Here is a tiny trained network, its code and every weight. The questions are about switching its units off for an input and a target symbol, where a switched-off unit gives its printed mean instead of its output.

import numpy as np


def w(rows, s, z=0):
    codes = np.array(rows[::2]) - 128.0
    scale = np.full(codes.shape[1], s)
    scale[-1] = z or s
    return codes * scale


def softmax(a):
    e = np.exp(a - a.max(-1, keepdims=True))
    return e / e.sum(-1, keepdims=True)


def log_softmax(a):
    a = a - a.max(-1, keepdims=True)
    return a - np.log(np.exp(a).sum(-1, keepdims=True))


def net(x, mask):
    ids = ['ΛΞΦΨβγδεζθμστω'.index(c) for c in x.split()]
    T = len(ids)
    res = E[ids] + P[:T]
    u = 0
    for l in range(3):
        r = res
        for j in range(2):
            rows = slice(3 * j, 3 * j + 3)
            q, k, v = (r @ M[l][rows].T for M in (Q, K, V))
            z = softmax(np.where(np.tri(T) > 0, q @ k.T / 3**0.5, -1e9)) @ v
            o = O[l][rows]
            res = res + np.where(mask[u + j], z, o[:, -1]) @ o[:, :-1]
        u += 2
    return log_softmax(res[-1] @ U[:, :-1].T + U[:, -1])


Q, K, V, O = {}, {}, {}, {}
E = w([
[129,106,154,139,112,78,119,136,162,107,255],'Λ',
[88,150,115,114,33,137,166,182,140,86,134],'Ξ',
[42,134,158,119,139,107,137,190,97,101,105],'Φ',
[69,168,171,94,103,166,105,111,129,140,148],'Ψ',
[151,120,164,112,159,135,131,106,137,173,119],'β',
[104,96,161,91,51,129,132,131,128,180,124],'γ',
[166,90,149,138,101,143,46,76,80,155,119],'δ',
[57,88,145,140,144,125,59,93,65,116,115],'ε',
[174,101,111,156,118,117,154,154,106,89,112],'ζ',
[146,167,199,104,91,156,114,177,75,122,124],'θ',
[106,139,102,154,91,159,103,115,75,24,140],'μ',
[207,152,134,124,91,172,159,103,138,104,151],'σ',
[167,173,139,116,144,160,214,151,143,71,138],'τ',
[167,135,140,149,194,157,108,98,83,66,128],'ω',
],0.021)
P = w([
[151,103,84,156,164,157,114,198,188,178,149],'0',
[127,117,69,134,161,118,167,139,117,185,136],'1',
[186,201,80,137,183,74,129,149,122,161,109],'2',
[123,122,170,77,111,65,93,110,192,76,96],'3',
[119,70,190,145,159,213,120,177,189,113,150],'4',
[158,121,34,29,176,137,166,140,45,143,165],'5',
[114,128,104,148,150,136,224,97,60,170,122],'6',
[94,17,239,94,134,208,157,118,167,62,127],'7',
[146,127,228,73,126,57,177,43,78,55,108],'8',
[138,153,98,94,156,116,237,62,5,129,141],'9',
[116,85,115,57,159,190,205,118,20,98,167],'10',
],0.014)
Q[0] = w([
[89,174,71,102,87,100,114,133,133,151,119],'L0H0',
[138,135,185,163,155,177,114,124,147,61,124],'L0H0',
[127,120,91,124,94,97,118,123,125,138,124],'L0H0',
[137,153,101,156,175,254,170,138,38,157,79],'L0H1',
[136,133,120,131,140,163,123,113,105,127,175],'L0H1',
[99,131,109,113,128,102,140,119,200,188,96],'L0H1',
],0.0079)
K[0] = w([
[121,146,91,110,125,161,125,106,132,126,96],'L0H0',
[106,135,101,193,131,158,100,151,163,117,236],'L0H0',
[116,139,118,133,106,136,135,117,149,101,80],'L0H0',
[154,97,160,207,121,107,77,188,188,135,254],'L0H1',
[112,147,121,152,178,126,134,112,135,83,150],'L0H1',
[107,116,102,127,137,148,107,134,161,131,97],'L0H1',
],0.0089)
V[0] = w([
[88,191,66,183,128,128,136,101,133,143,138],'L0H0',
[132,197,188,219,151,18,150,73,82,101,237],'L0H0',
[111,170,80,196,112,211,141,97,132,151,21],'L0H0',
[144,188,143,124,192,108,165,48,111,94,242],'L0H1',
[159,103,148,141,91,65,175,129,53,149,148],'L0H1',
[122,187,64,106,187,254,135,100,169,134,13],'L0H1',
],0.0041)
O[0] = w([
[140,119,203,104,88,92,150,164,116,95,209,25],'L0H0',
[105,148,45,40,113,55,76,92,125,83,110,110],'L0H0',
[168,189,206,243,152,75,74,180,255,102,190,4],'L0H0',
[145,100,151,75,94,109,117,111,162,86,123,160],'L0H1',
[136,154,187,117,122,63,117,147,156,121,187,130],'L0H1',
[117,185,101,214,172,125,138,138,151,169,133,28],'L0H1',
],0.0055,0.0017)
Q[1] = w([
[132,83,99,29,102,138,162,81,113,106,2],'L1H0',
[147,164,134,191,182,89,113,143,90,176,195],'L1H0',
[146,114,108,47,154,147,127,161,104,130,175],'L1H0',
[141,131,114,87,109,88,105,143,118,120,159],'L1H1',
[134,149,111,99,113,124,133,110,111,124,64],'L1H1',
[125,91,167,108,113,94,161,102,103,108,172],'L1H1',
],0.0086)
K[1] = w([
[132,17,154,22,78,162,222,85,3,78,139],'L1H0',
[145,116,188,233,122,86,53,210,184,149,183],'L1H0',
[173,138,233,36,152,61,127,78,130,29,114],'L1H0',
[114,112,190,138,133,130,95,165,140,132,139],'L1H1',
[144,108,93,139,119,120,144,116,91,148,196],'L1H1',
[106,144,213,181,77,26,152,77,158,103,156],'L1H1',
],0.0053)
V[1] = w([
[133,60,164,119,125,144,149,99,111,82,120],'L1H0',
[82,118,63,180,53,138,168,74,78,154,55],'L1H0',
[145,70,141,132,117,128,129,150,113,128,159],'L1H0',
[117,154,92,135,96,128,156,48,144,104,44],'L1H1',
[99,132,117,144,152,83,161,106,103,143,254],'L1H1',
[122,82,122,109,156,151,116,142,152,117,209],'L1H1',
],0.0066)
O[1] = w([
[149,143,136,21,129,90,106,158,131,132,175,253],'L1H0',
[171,153,184,210,178,95,175,167,146,146,255,68],'L1H0',
[82,96,60,142,136,91,117,71,126,96,159,183],'L1H0',
[158,128,186,182,173,139,163,123,103,126,154,15],'L1H1',
[96,95,83,210,152,157,143,108,102,167,119,140],'L1H1',
[118,122,78,134,104,176,124,140,142,136,144,167],'L1H1',
],0.009,0.0033)
Q[2] = w([
[140,69,176,132,153,181,92,179,195,100,133],'L2H0',
[131,127,43,154,164,218,106,203,107,185,144],'L2H0',
[128,177,161,212,123,112,149,116,128,154,100],'L2H0',
[131,53,180,83,125,139,99,136,192,64,136],'L2H1',
[135,156,187,222,142,153,104,159,176,133,88],'L2H1',
[125,168,194,121,85,6,166,34,117,89,105],'L2H1',
],0.012)
K[2] = w([
[126,244,29,97,125,48,107,129,75,200,138],'L2H0',
[149,159,153,106,133,61,32,155,238,88,94],'L2H0',
[84,123,84,198,109,210,79,207,185,189,117],'L2H0',
[141,219,58,80,131,60,191,69,2,163,159],'L2H1',
[82,141,46,178,134,123,78,186,168,227,123],'L2H1',
[95,48,142,179,122,246,218,127,47,169,147],'L2H1',
],0.0095)
V[2] = w([
[110,156,99,142,246,154,113,145,90,36,103],'L2H0',
[16,190,114,116,113,150,200,104,159,82,161],'L2H0',
[46,108,155,162,101,113,33,110,61,169,164],'L2H0',
[105,125,121,97,234,122,142,37,190,192,128],'L2H1',
[138,214,160,107,116,206,74,76,121,165,179],'L2H1',
[186,117,69,175,102,161,78,23,170,58,167],'L2H1',
],0.012)
O[2] = w([
[153,154,61,92,105,45,113,204,98,236,159,188],'L2H0',
[135,59,109,190,169,189,43,233,121,113,57,124],'L2H0',
[93,154,137,97,230,136,99,117,163,130,186,85],'L2H0',
[103,139,96,93,184,188,248,139,89,213,77,2],'L2H1',
[112,104,128,70,206,63,78,113,217,100,7,153],'L2H1',
[190,21,203,98,142,96,180,146,163,127,124,94],'L2H1',
],0.012,0.0067)
U = w([
[119,41,77,103,148,208,150,92,152,89,148,103],'Λ',
[163,127,209,233,154,208,109,155,129,87,118,82],'Ξ',
[132,174,68,168,143,199,124,147,114,141,132,86],'Φ',
[129,117,83,128,213,188,132,171,189,100,19,167],'Ψ',
[53,168,70,112,112,165,250,32,124,125,32,196],'β',
[100,149,210,182,172,242,198,64,134,64,120,185],'γ',
[118,146,211,78,164,103,213,34,176,75,149,40],'δ',
[115,158,157,98,242,161,171,151,157,134,195,255],'ε',
[118,124,192,170,87,120,206,73,74,100,188,164],'ζ',
[97,189,52,90,77,70,110,44,187,61,91,153],'θ',
[187,106,178,142,170,76,104,199,165,91,144,29],'μ',
[130,57,185,116,104,86,194,75,155,53,25,132],'σ',
[130,112,42,162,64,157,151,131,133,134,3,84],'τ',
[144,127,54,49,114,35,176,114,148,158,70,44],'ω',
],0.0038,0.0048)

Each question gives the input, a string of symbols that net reads in full, and the target symbol t.
The units are the heads (3 rows each of Q, K, V and O). Each row of codes is followed by its name. A weight is (code - 128) times the scale printed after its matrix; where a second scale follows, it is the last column's (O and U).
mask holds one flag per head, layer by layer. A switched-off head (its flag False) gives its mean, the last column of its rows in O, instead of its output. The means were averaged over made-up inputs and are rounded, as every weight is.
A unit's drop is (log p(t) with every unit on - log p(t) with that unit switched off) / (log p(t) with every unit on - log p(t) with every unit switched off).
The circuit of an input: a set's keep is (log p(t) with only the set's units on - log p(t) with every unit switched off) / (log p(t) with every unit on - log p(t) with every unit switched off). Starting from all 6 units, units are removed one at a time, each time the one whose removal leaves the highest keep (on an exact tie, the one counted first), for as long as the keep stays at least 0.8.
units of the circuit, in order: the units of the circuit, biggest drop first
unit that matters most: the unit with the biggest drop
which heads matter: for each layer, one digit per head in row order, 1 if its drop is at least 0.15 and else 0, layers parted by /
input δ Φ τ Ψ ε, target τ: which heads matter	00 / 00 / 10
input σ θ θ, target σ: units of the circuit, in order	L2H1, L2H0
input Φ Λ ε σ θ ε σ σ, target σ: which heads matter	10 / 00 / 11
input Φ ε γ ζ ε ζ, target ζ: units of the circuit, in order	L2H1
input ω ε θ, target ω: which heads matter	00 / 00 / 10
input θ θ δ τ, target θ: which heads matter	00 / 00 / 01
input Φ σ ζ Λ θ γ θ, target θ: which heads matter	01 / 00 / 01
input β ε μ Ψ ε θ θ Ξ γ θ Ψ, target γ: which heads matter	00 / 00 / 10
input ε μ θ θ γ ζ μ σ Λ τ θ, target τ: which heads matter	01 / 00 / 10
input μ γ Ψ Ψ Λ Λ σ Ψ θ, target σ: which heads matter	01 / 00 / 11
input θ σ ε σ Ξ δ ω, target Ξ: which heads matter	00 / 00 / 11
input μ θ ζ Λ σ ε Ψ Ψ, target ε: which heads matter	00 / 10 / 10
input θ θ ε ω θ, target ε: which heads matter	00 / 00 / 10
input σ δ θ Φ, target δ: unit that matters most	L2H0
input ζ θ ε, target ζ: units of the circuit, in order	L2H1, L1H0
input Λ β σ ε, target σ: which heads matter	01 / 00 / 01
input θ Φ μ ω δ, target μ: which heads matter	00 / 00 / 11
input θ σ μ ω, target σ: units of the circuit, in order	L2H1, L2H0
input β θ Λ ζ σ ε τ Ψ γ θ Ξ, target θ: units of the circuit, in order	L0H1, L2H1
input Λ Λ θ θ ε, target θ: units of the circuit, in order	L2H1
input σ Λ σ ω Ξ Ψ σ Φ ζ, target σ: units of the circuit, in order	L2H0, L2H1
input ζ σ σ, target ζ: units of the circuit, in order	L2H1, L2H0
input β Λ ζ γ ζ ε ε θ, target θ: units of the circuit, in order	L0H0, L1H0, L2H1
input Λ ε β Φ θ β σ ω, target ω: units of the circuit, in order	L1H0, L0H0, L2H0
input ε ζ ε θ Λ ζ ω, target ω: units of the circuit, in order	L0H1, L2H0
input γ Φ Ξ θ ε, target Ξ: units of the circuit, in order	L2H0, L2H1
